Below are the code and all the weights of a small trained network. Each question names an input and a target symbol and asks about switching units off, where a switched-off unit gives its printed mean instead of its output.

import numpy as np


def w(rows, s, z=0):
    codes = np.array(rows[::2]) - 128.0
    scale = np.full(codes.shape[1], s)
    scale[-1] = z or s
    return codes * scale


def norm(h):
    return h / np.sqrt((h * h).mean(-1, keepdims=True) + 1e-5)


def f(y):
    return y / 2 * (1 + np.tanh(0.7978845608 * (y + 0.044715 * y**3)))


def softmax(a):
    e = np.exp(a - a.max(-1, keepdims=True))
    return e / e.sum(-1, keepdims=True)


def log_softmax(a):
    a = a - a.max(-1, keepdims=True)
    return a - np.log(np.exp(a).sum(-1, keepdims=True))


def net(x, mask):
    ids = ['αγδζθξπστφ'.index(c) for c in x.split()]
    T = len(ids)
    res = E[ids] + P[:T]
    u = 0
    for l in range(2):
        q, k, v = (norm(res) @ M[l].T for M in (Q, K, V))
        z = softmax(np.where(np.tri(T) > 0, q @ k.T / 2**0.5, -1e9)) @ v
        res = res + np.where(mask[u], z, O[l][:, -1]) @ O[l][:, :-1]
        u += 1
        y = f(norm(res) @ A[l][:, :-1].T + A[l][:, -1])
        res = res + np.where(mask[u : u + 12], y, B[l][:, -1]) @ B[l][:, :-1]
        u += 12
    return log_softmax(norm(res)[-1] @ U[:, :-1].T + U[:, -1])


Q, K, V, O, A, B = {}, {}, {}, {}, {}, {}
E = w([
[156,82,139,153,70,36],'α',
[106,176,164,219,215,139],'γ',
[37,55,179,107,192,191],'δ',
[198,14,126,98,19,210],'ζ',
[116,72,84,132,142,171],'θ',
[99,213,57,129,105,189],'ξ',
[70,129,93,200,58,132],'π',
[138,128,255,128,204,123],'σ',
[49,96,169,123,99,30],'τ',
[71,81,72,153,49,168],'φ',
],0.023)
P = w([
[196,152,149,199,92,255],'0',
[142,183,149,162,82,176],'1',
[120,169,148,131,71,163],'2',
[88,154,150,91,90,149],'3',
[76,145,158,78,99,145],'4',
[72,135,159,86,114,157],'5',
],0.0087)
Q[0] = w([
[1,20,132,85,123,72],'0.h1',
[53,168,8,73,34,154],'0.h1',
],0.0095)
K[0] = w([
[67,134,138,12,121,90],'0.h1',
[67,131,80,131,27,139],'0.h1',
],0.012)
V[0] = w([
[121,37,171,25,125,34],'0.h1',
[120,28,1,91,122,95],'0.h1',
],0.0074)
O[0] = w([
[196,201,186,98,50,162,1],'0.h1',
[126,39,134,142,14,254,94],'0.h1',
],0.0066,0.0056)
A[0] = w([
[208,139,121,101,107,78,53],'0.n1',
[46,204,37,103,62,89,76],'0.n2',
[233,74,64,141,137,176,120],'0.n3',
[253,136,147,121,139,192,91],'0.n4',
[86,212,183,192,113,72,102],'0.n5',
[131,169,96,129,91,169,56],'0.n6',
[180,204,183,95,125,106,112],'0.n7',
[146,175,12,195,175,201,211],'0.n8',
[145,144,125,54,234,79,130],'0.n9',
[179,91,78,8,232,152,1],'0.n10',
[78,176,136,188,62,97,187],'0.n11',
[149,133,84,208,15,154,202],'0.n12',
],0.011,0.008)
B[0] = w([
[126,188,81,104,223,117,132],'0.n1',
[96,156,43,131,108,156,192],'0.n2',
[151,133,147,178,17,83,141],'0.n3',
[175,152,103,10,63,170,127],'0.n4',
[115,151,155,66,68,55,157],'0.n5',
[91,231,34,63,199,232,136],'0.n6',
[149,146,135,115,89,83,137],'0.n7',
[75,227,170,104,126,150,245],'0.n8',
[153,104,119,182,152,132,145],'0.n9',
[143,139,153,216,180,202,122],'0.n10',
[65,91,96,149,162,108,207],'0.n11',
[128,138,152,185,118,98,244],'0.n12',
],0.013)
Q[1] = w([
[167,192,123,151,252,162],'1.h1',
[125,215,103,190,131,117],'1.h1',
],0.012)
K[1] = w([
[254,241,187,160,207,100],'1.h1',
[138,193,59,101,95,156],'1.h1',
],0.009)
V[1] = w([
[122,93,54,193,146,124],'1.h1',
[175,244,92,149,191,88],'1.h1',
],0.011)
O[1] = w([
[112,101,35,185,90,127,239],'1.h1',
[159,119,117,11,113,154,253],'1.h1',
],0.012,0.0013)
A[1] = w([
[84,155,207,28,217,64,90],'1.n1',
[44,143,67,150,96,81,178],'1.n2',
[233,147,187,117,222,106,20],'1.n3',
[87,221,147,156,115,202,76],'1.n4',
[211,231,16,117,174,189,36],'1.n5',
[156,48,214,179,205,86,94],'1.n6',
[138,35,227,155,138,51,178],'1.n7',
[147,7,246,108,182,165,64],'1.n8',
[232,21,175,148,34,155,67],'1.n9',
[152,32,177,134,197,177,12],'1.n10',
[23,118,131,115,145,138,170],'1.n11',
[143,160,103,158,130,95,254],'1.n12',
],0.012,0.0073)
B[1] = w([
[154,97,160,200,208,135,175],'1.n1',
[114,84,98,148,181,124,252],'1.n2',
[198,129,127,82,12,75,140],'1.n3',
[188,56,119,40,207,148,194],'1.n4',
[28,77,100,31,217,170,159],'1.n5',
[49,143,133,62,48,204,160],'1.n6',
[166,147,126,24,86,206,204],'1.n7',
[45,233,47,183,11,194,146],'1.n8',
[229,202,59,214,166,70,145],'1.n9',
[33,215,68,218,43,80,134],'1.n10',
[154,44,126,123,87,90,219],'1.n11',
[177,160,140,172,226,181,203],'1.n12',
],0.012,0.014)
U = w([
[133,182,37,74,202,147,161],'α',
[221,175,55,150,110,120,162],'γ',
[47,175,160,141,63,153,122],'δ',
[184,177,203,61,124,132,139],'ζ',
[166,46,80,111,132,122,29],'θ',
[152,115,174,142,232,68,152],'ξ',
[161,73,197,151,141,205,32],'π',
[156,5,133,51,124,146,34],'σ',
[74,71,67,237,177,98,1],'τ',
[45,98,199,98,108,27,108],'φ',
],0.014,0.0059)

Each question gives the input, a string of symbols that net reads in full, and the target symbol t.
The units are the heads (2 rows each of Q, K, V and O) and the neurons (one row each of A and B). Each row of codes is followed by its name. A weight is (code - 128) times the scale printed after its matrix; where a second scale follows, it is the last column's (O, A, B and U).
mask holds one flag per unit, layer by layer, with each layer's heads first. A switched-off unit (its flag False) gives its mean, the last column of its rows in O or B, instead of its output. The means were averaged over made-up inputs and are rounded, as every weight is.
A unit's drop is (log p(t) with every unit on - log p(t) with that unit switched off) / (log p(t) with every unit on - log p(t) with every unit switched off).
The circuit of an input: a set's keep is (log p(t) with only the set's units on - log p(t) with every unit switched off) / (log p(t) with every unit on - log p(t) with every unit switched off). Starting from the 12 units with the biggest drops (on a tie, the unit counted first), units are removed one at a time, each time the one whose removal leaves the highest keep (on an exact tie, the one counted first), for as long as the keep stays at least 0.8.
units of the circuit, in order: the units of the circuit, biggest drop first
unit that matters most: the unit with the biggest drop
k most important neurons: the k neurons with the biggest drops, biggest first
k most important neurons of layer l: the k neurons of layer l with the biggest drops, biggest first
drop when u is switched off: that unit's drop, to one decimal
input α δ τ θ, target ζ: unit that matters most => 0.h1
input ξ σ ξ δ α, target σ: units of the circuit, in order => (0.n2, 1.n7)
input ξ γ σ ξ ξ α, target σ: units of the circuit, in order => (1.n7, 0.n2)
input ξ α σ π α, target ξ: units of the circuit, in order => (1.n12, 0.n2)
input φ π α α α, target γ: 2 most important neurons of layer 1 => (1.n7, 1.n4)
input φ π θ, target τ: 3 most important neurons => (1.n7, 0.n3, 0.n6)
input ξ δ ξ θ, target σ: 2 most important neurons of layer 0 => (0.n8, 0.n11)
input σ φ φ δ α, target τ: 2 most important neurons of layer 0 => (0.n1, 0.n8)
input σ φ δ σ ξ α, target ξ: 2 most important neurons of layer 0 => (0.n1, 0.n2)
input ξ δ α τ θ, target ζ: 3 most important neurons => (0.n11, 0.n2, 1.n2)
input φ ζ ζ α, target δ: 2 most important neurons of layer 0 => (0.n2, 0.n12)
input φ γ α θ α, target π: 2 most important neurons of layer 0 => (0.n2, 0.n8)
input θ ξ δ θ γ θ, target π: 3 most important neurons => (0.n2, 0.n11, 0.n3)
input α φ φ δ θ, target τ: unit that matters most => 1.h1
input ζ δ α, target δ: 2 most important neurons of layer 0 => (0.n2, 0.n8)
input ζ α ζ π δ, target δ: 3 most important neurons => (0.n8, 0.n2, 1.n8)
input δ φ δ ξ ξ γ, target ξ: drop when 0.n5 is switched off => 0.0
input π ξ ξ φ α, target τ: drop when 1.h1 is switched off => 6.8
input π ξ ξ ζ, target γ: drop when 0.n11 is switched off => 0.1
input α α θ, target π: most important neuron of layer 1 => (1.n4)
